Below is a small trained network, with its code and all its weights. Each question gives an input and a class and asks what happens when units are switched off, that is, made to give their printed mean instead of their output.

import numpy as np


def w(rows, s, z=0):
    codes = np.array(rows[::2]) - 128.0
    scale = np.full(codes.shape[1], s)
    scale[-1] = z or s
    return codes * scale


def f(y):
    return np.maximum(y, 0)


def log_softmax(a):
    a = a - a.max(-1, keepdims=True)
    return a - np.log(np.exp(a).sum(-1, keepdims=True))


def net(x, mask):
    res = np.array(x, float).reshape(1, 5) / 4 @ E
    y = f(res @ A[0][:, :-1].T + A[0][:, -1])
    res = res + np.where(mask, y, B[0][:, -1]) @ B[0][:, :-1]
    return log_softmax(res[-1] @ U[:, :-1].T + U[:, -1])


A, B = {}, {}
E = w([
[102,207,187,84,142,163,141,32,174,112],'x0',
[68,137,115,215,215,142,117,156,168,48],'x1',
[236,148,235,154,80,155,90,169,118,63],'x2',
[198,152,67,145,126,249,217,124,120,128],'x3',
[78,160,118,40,179,183,95,186,14,89],'x4',
],0.011)
A[0] = w([
[146,22,40,133,120,79,131,246,67,152,135],'neuron 1',
[145,191,135,48,125,146,114,77,170,160,87],'neuron 2',
[20,76,30,59,153,117,185,95,163,231,37],'neuron 3',
[160,153,90,132,156,206,182,136,133,112,51],'neuron 4',
[136,100,124,184,130,104,116,54,242,137,1],'neuron 5',
[194,80,113,225,87,66,163,99,224,157,135],'neuron 6',
[40,120,25,108,165,155,157,112,158,167,70],'neuron 7',
[217,140,68,53,87,181,160,112,128,198,147],'neuron 8',
[104,232,166,141,207,110,170,76,167,60,98],'neuron 9',
[124,148,114,198,240,143,168,189,177,75,75],'neuron 10',
[145,123,58,137,177,219,167,119,171,109,106],'neuron 11',
[62,123,107,236,196,133,80,137,171,44,48],'neuron 12',
[125,131,68,114,148,237,179,133,104,96,140],'neuron 13',
[72,77,184,87,162,65,45,90,181,126,79],'neuron 14',
[67,135,160,108,176,57,9,145,135,158,106],'neuron 15',
[219,172,225,160,85,145,88,201,135,33,85],'neuron 16',
[82,212,100,15,141,167,82,147,52,109,126],'neuron 17',
[126,106,173,53,61,85,110,112,98,225,57],'neuron 18',
[154,47,57,204,136,114,122,215,92,131,67],'neuron 19',
[148,136,88,184,106,183,173,81,154,152,112],'neuron 20',
[28,83,195,105,126,55,107,135,137,95,104],'neuron 21',
[68,254,195,52,169,181,128,4,186,141,127],'neuron 22',
[105,142,106,53,234,182,43,190,23,54,92],'neuron 23',
[59,121,81,117,205,71,192,132,157,201,94],'neuron 24',
],0.0098,0.0058)
B[0] = w([
[30,68,209,229,126,118,170,157,205,193,233],'neuron 1',
[73,55,200,188,85,70,218,155,169,143,171],'neuron 2',
[182,91,173,92,152,189,185,144,109,30,230],'neuron 3',
[108,205,160,229,138,144,84,77,72,110,178],'neuron 4',
[148,205,98,82,239,73,176,98,203,132,183],'neuron 5',
[147,170,105,130,211,58,128,101,217,91,228],'neuron 6',
[201,110,218,128,160,155,134,155,96,47,206],'neuron 7',
[91,92,80,144,87,48,129,51,66,94,215],'neuron 8',
[88,35,151,148,86,87,212,166,119,176,192],'neuron 9',
[93,30,81,59,40,53,203,66,77,125,194],'neuron 10',
[59,203,167,178,125,124,79,33,72,121,190],'neuron 11',
[100,91,72,38,19,78,203,47,94,115,204],'neuron 12',
[82,199,102,197,141,82,72,89,86,109,205],'neuron 13',
[88,182,113,216,158,135,79,91,21,118,200],'neuron 14',
[72,182,122,222,131,147,91,72,30,94,212],'neuron 15',
[144,109,227,75,153,207,141,148,102,2,235],'neuron 16',
[136,121,67,110,192,69,142,93,207,103,235],'neuron 17',
[113,119,73,79,48,64,199,16,72,122,195],'neuron 18',
[69,104,197,171,140,128,185,196,120,233,203],'neuron 19',
[60,209,111,197,143,110,92,82,107,110,182],'neuron 20',
[102,219,137,211,147,118,117,48,100,128,200],'neuron 21',
[19,72,191,212,154,121,205,216,171,185,233],'neuron 22',
[169,159,64,103,198,86,163,107,240,116,252],'neuron 23',
[177,123,197,89,134,147,149,119,127,33,205],'neuron 24',
],0.0091,0.018)
U = w([
[89,100,168,176,116,137,165,175,156,179,84],'0',
[115,192,116,180,122,149,94,100,81,120,68],'1',
[150,169,79,109,177,114,149,117,211,121,70],'2',
[176,112,193,108,117,187,145,141,114,45,88],'3',
[122,94,84,93,42,106,167,88,99,135,134],'4',
[116,127,120,149,129,125,114,112,138,130,213],'5',
[214,74,41,33,161,193,50,203,35,254,3],'6',
[217,12,40,45,164,121,43,213,39,196,3],'7',
],0.017,0.012)

Each question gives the input, the list of numbers given to net, and the class t.
The units are the neurons (one row each of A and B). Each row of codes is followed by its name. A weight is (code - 128) times the scale printed after its matrix; where a second scale follows, it is the last column's (A, B and U).
mask holds one flag per neuron, in row order. A switched-off neuron (its flag False) gives its mean, the last column of its row in B, instead of its output. The means were averaged over made-up inputs and are rounded, as every weight is.
A unit's drop is (log p(t) with every unit on - log p(t) with that unit switched off) / (log p(t) with every unit on - log p(t) with every unit switched off).
The circuit of an input: a set's keep is (log p(t) with only the set's units on - log p(t) with every unit switched off) / (log p(t) with every unit on - log p(t) with every unit switched off). Starting from the 12 units with the biggest drops (on a tie, the unit counted first), units are removed one at a time, each time the one whose removal leaves the highest keep (on an exact tie, the one counted first), for as long as the keep stays at least 0.8.
circuit, biggest first: the units of the circuit, biggest drop first
most important unit: the unit with the biggest drop
k most important neurons: the k neurons with the biggest drops, biggest first
drop when u is switched off: that unit's drop, to one decimal
input [1,2,7,7,-4], class 1: most important unit -> neuron 20
input [2,8,-1,7,5], class 4: 3 most important neurons -> [neuron 10; neuron 12; neuron 9]
input [6,-5,8,8,-4], class 1: 4 most important neurons -> [neuron 20; neuron 8; neuron 3; neuron 4]
input [6,4,-2,7,0], class 1: 2 most important neurons -> [neuron 11; neuron 13]
input [7,5,7,8,0], class 1: 2 most important neurons -> [neuron 4; neuron 11]
input [-2,-8,-8,7,-6], class 3: 3 most important neurons -> [neuron 3; neuron 7; neuron 24]
input [-6,-8,-8,-4,-4], class 3: 2 most important neurons -> [neuron 3; neuron 24]
input [-5,2,0,7,-8], class 2: 4 most important neurons -> [neuron 6; neuron 5; neuron 15; neuron 14]
input [7,-6,7,6,6], class 0: 2 most important neurons -> [neuron 22; neuron 2]
input [7,1,0,-4,-7], class 0: 4 most important neurons -> [neuron 22; neuron 9; neuron 23; neuron 17]
input [-1,7,0,4,-5], class 4: 2 most important neurons -> [neuron 10; neuron 12]
input [8,0,-7,-8,-4], class 0: 2 most important neurons -> [neuron 22; neuron 9]
input [-5,2,-7,-4,1], class 3: 3 most important neurons -> [neuron 3; neuron 24; neuron 7]
input [2,7,-3,-7,-7], class 1: most important unit -> neuron 14
input [-2,3,-8,4,7], class 3: 3 most important neurons -> [neuron 7; neuron 3; neuron 24]
input [-5,8,1,-1,-7], class 4: 3 most important neurons -> [neuron 12; neuron 10; neuron 23]
input [-6,1,0,-8,-7], class 1: 3 most important neurons -> [neuron 14; neuron 15; neuron 23]
input [-4,2,2,3,6], class 2: drop when neuron 23 is switched off -> 1.3
input [-6,-3,4,8,7], class 1: drop when neuron 13 is switched off -> 1.4
input [0,-4,-5,1,0], class 3: circuit, biggest first -> [neuron 3]
input [1,3,-2,-6,1], class 1: drop when neuron 2 is switched off -> 0.0
input [-6,6,-4,-6,7], class 2: drop when neuron 10 is switched off -> -0.1
